Here is a tiny trained network, its code and every weight. The questions are about switching its units off for an input and a class, where a switched-off unit gives its printed mean instead of its output.

import numpy as np


def w(rows, s, z=0):
    codes = np.array(rows[::2]) - 128.0
    scale = np.full(codes.shape[1], s)
    scale[-1] = z or s
    return codes * scale


def norm(h):
    return h / np.sqrt((h * h).mean(-1, keepdims=True) + 1e-5)


def f(y):
    return y / 2 * (1 + np.tanh(0.7978845608 * (y + 0.044715 * y**3)))


def log_softmax(a):
    a = a - a.max(-1, keepdims=True)
    return a - np.log(np.exp(a).sum(-1, keepdims=True))


def net(x, mask):
    res = np.array(x, float).reshape(1, 8) / 4 @ E
    u = 0
    for l in range(4):
        y = f(norm(res) @ A[l][:, :-1].T + A[l][:, -1])
        res = res + np.where(mask[u : u + 5], y, B[l][:, -1]) @ B[l][:, :-1]
        u += 5
    return log_softmax(norm(res)[-1] @ U[:, :-1].T + U[:, -1])


A, B = {}, {}
E = w([
[46,159,103],'x0',
[205,133,221],'x1',
[157,126,138],'x2',
[65,57,127],'x3',
[130,109,253],'x4',
[238,143,177],'x5',
[141,220,51],'x6',
[126,56,131],'x7',
],0.0039)
A[0] = w([
[46,114,47,144],'L0N0',
[141,254,106,5],'L0N1',
[79,156,251,195],'L0N2',
[134,114,1,163],'L0N3',
[206,111,160,76],'L0N4',
],0.0083,0.0022)
B[0] = w([
[116,2,220,245],'L0N0',
[145,200,170,194],'L0N1',
[52,112,221,252],'L0N2',
[169,121,154,247],'L0N3',
[144,95,151,170],'L0N4',
],0.0057,0.0034)
A[1] = w([
[92,75,194,102],'L1N0',
[56,125,171,175],'L1N1',
[98,191,254,253],'L1N2',
[248,1,183,162],'L1N3',
[73,153,200,105],'L1N4',
],0.0096,0.0035)
B[1] = w([
[96,144,138,196],'L1N0',
[157,82,69,190],'L1N1',
[5,117,21,255],'L1N2',
[78,174,150,235],'L1N3',
[50,134,92,173],'L1N4',
],0.012,0.0076)
A[2] = w([
[2,176,122,146],'L2N0',
[194,80,165,71],'L2N1',
[75,9,113,188],'L2N2',
[202,48,216,2],'L2N3',
[161,183,108,144],'L2N4',
],0.0084,0.0049)
B[2] = w([
[146,151,116,255],'L2N0',
[20,105,95,114],'L2N1',
[255,43,187,215],'L2N2',
[111,43,58,119],'L2N3',
[67,156,62,136],'L2N4',
],0.0095,0.0092)
A[3] = w([
[90,194,121,224],'L3N0',
[22,100,164,119],'L3N1',
[254,174,99,31],'L3N2',
[217,81,125,252],'L3N3',
[35,137,162,101],'L3N4',
],0.0098,0.0026)
B[3] = w([
[168,135,171,240],'L3N0',
[141,71,155,253],'L3N1',
[22,112,192,146],'L3N2',
[254,157,142,174],'L3N3',
[104,55,96,218],'L3N4',
],0.0094,0.0046)
U = w([
[128,232,23,248],'0',
[96,78,141,125],'1',
[97,248,198,46],'2',
[248,61,234,171],'3',
[72,104,148,74],'4',
[66,91,87,128],'5',
],0.012,0.0016)

Each question gives the input, the list of numbers given to net, and the class t.
The units are the neurons (one row each of A and B). Each row of codes is followed by its name. A weight is (code - 128) times the scale printed after its matrix; where a second scale follows, it is the last column's (A, B and U).
mask holds one flag per neuron, layer by layer. A switched-off neuron (its flag False) gives its mean, the last column of its row in B, instead of its output. The means were averaged over made-up inputs and are rounded, as every weight is.
A unit's drop is (log p(t) with every unit on - log p(t) with that unit switched off) / (log p(t) with every unit on - log p(t) with every unit switched off).
The circuit of an input: a set's keep is (log p(t) with only the set's units on - log p(t) with every unit switched off) / (log p(t) with every unit on - log p(t) with every unit switched off). Starting from the 12 units with the biggest drops (on a tie, the unit counted first), units are removed one at a time, each time the one whose removal leaves the highest keep (on an exact tie, the one counted first), for as long as the keep stays at least 0.8.
units of the circuit, in order: the units of the circuit, biggest drop first
unit that matters most: the unit with the biggest drop
top k neurons: the k neurons with the biggest drops, biggest first
k most important neurons of layer l: the k neurons of layer l with the biggest drops, biggest first
drop when u is switched off: that unit's drop, to one decimal
input [3,1,-2,6,-5,7,5,8], class 2: units of the circuit, in order -> [L1N3; L1N2; L2N2]
input [7,-5,-2,-7,0,-3,-7,2], class 3: units of the circuit, in order -> [L2N2; L1N2; L0N1; L1N3]
input [0,-4,4,2,5,-8,-5,1], class 3: units of the circuit, in order -> [L2N2; L1N3]
input [7,-7,0,-3,0,8,-2,8], class 3: top 3 neurons -> [L0N0; L1N2; L0N1]
input [-5,2,5,4,3,1,7,2], class 2: unit that matters most -> L0N2
input [-1,-4,3,6,2,-6,1,5], class 3: units of the circuit, in order -> [L1N2; L2N2]
input [-3,-4,-5,0,-8,2,6,8], class 2: top 3 neurons -> [L1N2; L0N3; L1N1]
input [-6,-2,5,-5,-1,5,-6,5], class 2: units of the circuit, in order -> [L1N3; L0N0]
input [7,-5,7,2,0,8,8,7], class 2: units of the circuit, in order -> [L1N2; L2N2]
input [5,5,7,1,2,4,-7,7], class 5: top 3 neurons -> [L1N2; L0N0; L1N3]
input [-6,4,6,-2,7,6,-1,-3], class 5: top 2 neurons -> [L1N2; L3N4]
input [0,-1,3,-4,8,0,-4,3], class 5: top 2 neurons -> [L1N2; L0N0]
input [0,-1,4,4,4,-4,-2,7], class 3: top 4 neurons -> [L2N2; L1N2; L0N1; L1N1]
input [-3,-3,-3,-8,4,2,0,-2], class 0: units of the circuit, in order -> [L0N0]
input [-2,-1,0,3,-2,2,1,-1], class 2: units of the circuit, in order -> [L1N3; L1N2; L0N2]
input [-8,-6,4,1,-7,4,1,-4], class 2: units of the circuit, in order -> [L1N2; L2N2; L3N2]
input [-1,8,7,1,3,5,6,4], class 5: top 2 neurons -> [L1N2; L3N4]
input [0,0,-4,-1,5,3,5,1], class 0: top 2 neurons -> [L1N2; L0N0]
input [0,0,-7,-7,2,0,2,6], class 0: top 2 neurons -> [L0N0; L0N2]
input [-8,4,-2,4,2,4,-2,-4], class 4: unit that matters most -> L1N3
input [4,-4,8,3,-5,4,-5,2], class 3: top 2 neurons -> [L1N2; L0N0]
input [3,8,7,-3,-6,4,0,-2], class 2: top 2 neurons -> [L1N1; L0N2]
input [6,1,-3,-4,-4,8,-3,4], class 2: top 2 neurons -> [L0N2; L1N2]
input [-4,-2,-6,-2,6,3,4,-8], class 0: 2 most important neurons of layer 0 -> [L0N0; L0N1]
input [3,-3,7,-4,-7,3,3,8], class 2: 3 most important neurons of layer 1 -> [L1N2; L1N1; L1N4]
input [-6,1,0,-4,5,7,8,-1], class 0: 2 most important neurons of layer 2 -> [L2N2; L2N4]
input [3,-2,3,7,0,2,7,3], class 3: units of the circuit, in order -> [L1N2]
input [8,2,-3,4,-5,-7,2,-3], class 3: drop when L1N2 is switched off -> 0.3
